[[105 129 143 116]
 [134 111 140 153]
 [149 110 116 137]
 [123 136 117 152]
 [129 121 116 146]
 [117 141 122 119]
 [109 134 151 144]
 [115 117 111 119]
 [109 137 137 122]
 [150 127 131 139]
 [137 137 128 107]
 [112 107 125 120]
 [148 135 106 152]
 [104 141 112 136]
 [145 136 145 136]
 [123 141 119 129]]
Rows and columns are numbered from 0.
The entry in row 2 and column 0 -> 149
The entry in row 1 and column 2? 140
The entry in the top-left corner? 105
The entry in the bottom-right corner? 129
The entry in the top-right corner? 116
The entry at row 1, column 0: 134
The smallest entry -> 104
The largest entry -> 153
The entry at row 0, column 1 -> 129
The bottom-left entry -> 123
The entry at row 0, column 2 is 143
The entry directly below 149 is 123
The entry just left of 151? 134
The entry directly below the smallest entry -> 145
The entry at row 1, column 1 is 111

Read these off the array that follows. Indices start at 0.
1) What is the entry at row 0, column 2?
2) What is the entry at row 2, column 1?
3) What is the entry directly above 139?
4) What is the entry just right of 139?
5) What is the bottom-left entry?
6) What is the entry just left of 143?
7) What is the smallest entry?
8) What is the top-left entry?
[[109 138 133 135 149 147 140 130 120 120 123 137 124]
 [132 144 123 106 118 125 122 141 112 126 115 128 129]
 [125 135 121 112 115 110 127 126 109 141 119 133 126]
 [145 123 116 138 115 104 122 125 135 129 115 131 136]
 [109 144 121 119 131 128 153 139 120 119 125 133 128]
 [119 140 114 109 115 131 127 128 112 129 119 140 138]
 [145 119 118 148 118 110 120 123 143 131 119 129 137]]
1) 133
2) 135
3) 125
4) 120
5) 145
6) 123
7) 104
8) 109
